Below are the code and all the weights of a small trained network. Each question names an input and a target symbol and asks about switching units off, where a switched-off unit gives its printed mean instead of its output.

import numpy as np


def w(rows, s, z=0):
    codes = np.array(rows[::2]) - 128.0
    scale = np.full(codes.shape[1], s)
    scale[-1] = z or s
    return codes * scale


def norm(h):
    return h / np.sqrt((h * h).mean(-1, keepdims=True) + 1e-5)


def f(y):
    return np.maximum(y, 0)


def softmax(a):
    e = np.exp(a - a.max(-1, keepdims=True))
    return e / e.sum(-1, keepdims=True)


def log_softmax(a):
    a = a - a.max(-1, keepdims=True)
    return a - np.log(np.exp(a).sum(-1, keepdims=True))


def net(x, mask):
    ids = ['αβεζηλτφψω'.index(c) for c in x.split()]
    T = len(ids)
    res = E[ids] + P[:T]
    u = 0
    for l in range(2):
        r = norm(res)
        for j in range(2):
            rows = slice(3 * j, 3 * j + 3)
            q, k, v = (r @ M[l][rows].T for M in (Q, K, V))
            z = softmax(np.where(np.tri(T) > 0, q @ k.T / 3**0.5, -1e9)) @ v
            o = O[l][rows]
            res = res + np.where(mask[u + j], z, o[:, -1]) @ o[:, :-1]
        u += 2
        y = f(norm(res) @ A[l][:, :-1].T + A[l][:, -1])
        res = res + np.where(mask[u : u + 12], y, B[l][:, -1]) @ B[l][:, :-1]
        u += 12
    return log_softmax(norm(res)[-1] @ U[:, :-1].T + U[:, -1])


Q, K, V, O, A, B = {}, {}, {}, {}, {}, {}
E = w([
[142,64,129,159],'α',
[82,172,131,85],'β',
[72,165,223,93],'ε',
[139,83,164,197],'ζ',
[45,1,168,140],'η',
[184,137,203,93],'λ',
[61,196,143,189],'τ',
[205,240,226,67],'φ',
[93,98,161,113],'ψ',
[152,190,144,155],'ω',
],0.0087)
P = w([
[160,193,103,3],'0',
[113,114,149,134],'1',
[117,118,146,139],'2',
[119,118,155,136],'3',
[122,122,150,137],'4',
[120,116,148,141],'5',
[125,123,144,142],'6',
[121,122,143,143],'7',
[122,126,146,143],'8',
[126,123,144,144],'9',
[134,129,149,141],'10',
],0.0053)
Q[0] = w([
[152,74,49,98],'0.h0',
[123,172,64,164],'0.h0',
[69,169,254,170],'0.h0',
[107,67,154,96],'0.h1',
[131,151,92,153],'0.h1',
[69,97,132,129],'0.h1',
],0.0063)
K[0] = w([
[126,105,215,239],'0.h0',
[96,182,140,177],'0.h0',
[213,118,3,70],'0.h0',
[129,97,96,105],'0.h1',
[146,151,145,178],'0.h1',
[72,73,173,141],'0.h1',
],0.0063)
V[0] = w([
[166,67,10,44],'0.h0',
[51,145,177,174],'0.h0',
[62,179,200,250],'0.h0',
[111,202,229,182],'0.h1',
[83,138,90,196],'0.h1',
[73,77,166,141],'0.h1',
],0.0022)
O[0] = w([
[99,213,95,94,50],'0.h0',
[156,132,193,161,147],'0.h0',
[4,107,230,136,138],'0.h0',
[126,173,89,107,251],'0.h1',
[163,164,230,94,87],'0.h1',
[164,149,121,135,159],'0.h1',
],0.0029,0.002)
A[0] = w([
[63,2,225,137,129],'0.n0',
[150,220,144,76,217],'0.n1',
[133,182,157,93,117],'0.n2',
[221,168,156,108,194],'0.n3',
[51,87,182,147,100],'0.n4',
[41,132,83,210,249],'0.n5',
[131,106,33,109,43],'0.n6',
[186,83,129,196,111],'0.n7',
[91,94,99,73,131],'0.n8',
[186,113,143,105,56],'0.n9',
[138,83,91,78,80],'0.n10',
[129,39,137,232,101],'0.n11',
],0.0047,0.0021)
B[0] = w([
[187,219,142,126,253],'0.n0',
[112,114,128,226,233],'0.n1',
[95,147,140,181,185],'0.n2',
[88,44,107,149,192],'0.n3',
[211,162,121,107,205],'0.n4',
[194,126,252,144,194],'0.n5',
[102,71,174,153,129],'0.n6',
[88,229,103,93,153],'0.n7',
[190,102,126,193,143],'0.n8',
[110,78,132,105,137],'0.n9',
[85,129,53,161,130],'0.n10',
[123,203,212,146,175],'0.n11',
],0.004,0.0045)
Q[1] = w([
[36,1,46,96],'1.h0',
[118,175,209,194],'1.h0',
[132,231,233,141],'1.h0',
[157,75,9,29],'1.h1',
[158,222,223,211],'1.h1',
[114,212,198,120],'1.h1',
],0.007)
K[1] = w([
[127,48,165,126],'1.h0',
[129,161,92,120],'1.h0',
[117,214,81,96],'1.h0',
[130,116,182,195],'1.h1',
[101,105,84,48],'1.h1',
[157,108,109,9],'1.h1',
],0.012)
V[1] = w([
[121,85,189,100],'1.h0',
[193,254,154,142],'1.h0',
[106,182,83,146],'1.h0',
[141,44,153,220],'1.h1',
[56,142,42,188],'1.h1',
[66,202,170,202],'1.h1',
],0.0052)
O[1] = w([
[124,72,198,144,122],'1.h0',
[84,68,1,83,254],'1.h0',
[106,205,15,61,156],'1.h0',
[39,196,109,173,62],'1.h1',
[106,146,148,206,99],'1.h1',
[70,92,171,110,144],'1.h1',
],0.0048,0.0057)
A[1] = w([
[131,111,150,166,190],'1.n0',
[112,100,144,13,55],'1.n1',
[155,224,146,107,82],'1.n2',
[150,185,81,105,152],'1.n3',
[34,116,168,157,211],'1.n4',
[170,125,62,179,11],'1.n5',
[126,84,159,173,6],'1.n6',
[117,254,140,57,181],'1.n7',
[130,8,199,146,156],'1.n8',
[99,152,150,76,71],'1.n9',
[84,186,101,106,23],'1.n10',
[114,14,172,132,241],'1.n11',
],0.0061,0.0016)
B[1] = w([
[121,171,142,51,171],'1.n0',
[100,88,95,83,215],'1.n1',
[113,3,67,164,196],'1.n2',
[167,99,62,237,176],'1.n3',
[60,80,128,171,207],'1.n4',
[163,245,90,62,147],'1.n5',
[123,245,152,117,146],'1.n6',
[145,7,176,193,252],'1.n7',
[124,212,106,80,222],'1.n8',
[167,88,170,148,172],'1.n9',
[98,66,89,234,158],'1.n10',
[100,251,59,113,219],'1.n11',
],0.0037,0.0041)
U = w([
[115,212,16,162,214],'α',
[167,96,116,103,56],'β',
[65,196,176,39,250],'ε',
[57,170,139,205,101],'ζ',
[184,124,102,118,82],'η',
[211,75,85,64,90],'λ',
[32,45,186,99,216],'τ',
[138,144,61,26,58],'φ',
[202,161,184,180,71],'ψ',
[51,69,2,109,123],'ω',
],0.0079,0.0012)

Each question gives the input, a string of symbols that net reads in full, and the target symbol t.
The units are the heads (3 rows each of Q, K, V and O) and the neurons (one row each of A and B). Each row of codes is followed by its name. A weight is (code - 128) times the scale printed after its matrix; where a second scale follows, it is the last column's (O, A, B and U).
mask holds one flag per unit, layer by layer, with each layer's heads first. A switched-off unit (its flag False) gives its mean, the last column of its rows in O or B, instead of its output. The means were averaged over made-up inputs and are rounded, as every weight is.
A unit's drop is (log p(t) with every unit on - log p(t) with that unit switched off) / (log p(t) with every unit on - log p(t) with every unit switched off).
The circuit of an input: a set's keep is (log p(t) with only the set's units on - log p(t) with every unit switched off) / (log p(t) with every unit on - log p(t) with every unit switched off). Starting from the 12 units with the biggest drops (on a tie, the unit counted first), units are removed one at a time, each time the one whose removal leaves the highest keep (on an exact tie, the one counted first), for as long as the keep stays at least 0.8.
circuit, biggest first: the units of the circuit, biggest drop first
unit that matters most: the unit with the biggest drop
top k neurons: the k neurons with the biggest drops, biggest first
top k neurons in layer l: the k neurons of layer l with the biggest drops, biggest first
which heads matter: for each layer, one digit per head in row order, 1 if its drop is at least 0.15 and else 0, layers parted by /
drop when u is switched off: that unit's drop, to one decimal
input ω β ω τ ω ω λ ψ ε, target ω: circuit, biggest first -> 1.h0, 0.n5
input ω ω λ ε ζ φ α φ, target ω: unit that matters most -> 1.h0
input ψ ε τ, target ψ: circuit, biggest first -> 0.n5, 1.h1
input τ ζ ε φ, target τ: which heads matter -> 00 / 01
input ω ω ε τ ω ψ ζ ζ ψ ω, target ω: circuit, biggest first -> 1.h0, 0.n0
input ζ β ζ ζ ζ τ η ε, target ζ: top 2 neurons -> 0.n0, 0.n3
input ω ω ω τ ζ τ ζ λ ω λ, target ω: which heads matter -> 00 / 10
input ψ η β ε ω φ τ ψ ε ζ ζ, target ψ: top 3 neurons -> 0.n5, 0.n0, 0.n11
input ψ ω β η α, target ψ: top 2 neurons in layer 0 -> 0.n0, 0.n5
input λ β ε ε ω φ, target λ: which heads matter -> 00 / 01
input ψ λ ω η, target ψ: top 2 neurons -> 0.n0, 0.n5
input ψ ω η ε ζ ε ψ, target ψ: top 3 neurons in layer 0 -> 0.n0, 0.n5, 0.n10
input ζ ζ λ ψ ψ ω ε ω, target ζ: top 3 neurons -> 0.n3, 0.n4, 0.n0
input ε ε ψ α β ω ζ φ ζ λ, target ε: top neuron in layer 0 -> 0.n0
input ε η ε λ ω ε β ε τ, target ε: top 2 neurons -> 0.n5, 0.n0
input ψ ω ε, target ψ: top 2 neurons -> 0.n0, 0.n5
input ψ λ ε ε, target ψ: top 3 neurons in layer 0 -> 0.n0, 0.n5, 0.n10
input ε ζ ζ λ ε ε ω η, target ε: top 2 neurons in layer 1 -> 1.n11, 1.n8
input τ ψ η λ ε τ, target τ: top 2 neurons -> 0.n5, 0.n0
input τ ε ε ψ ζ η ε β, target τ: drop when 0.h0 is switched off -> 0.2
input ε ζ τ ψ α, target ε: top neuron -> 0.n5
input α ψ ω ε ψ λ, target α: drop when 1.n11 is switched off -> 0.1
input ω λ φ α τ β φ, target ω: drop when 0.n11 is switched off -> 0.0
input α α ζ ζ ε ε β ε λ, target α: top 2 neurons in layer 0 -> 0.n3, 0.n1
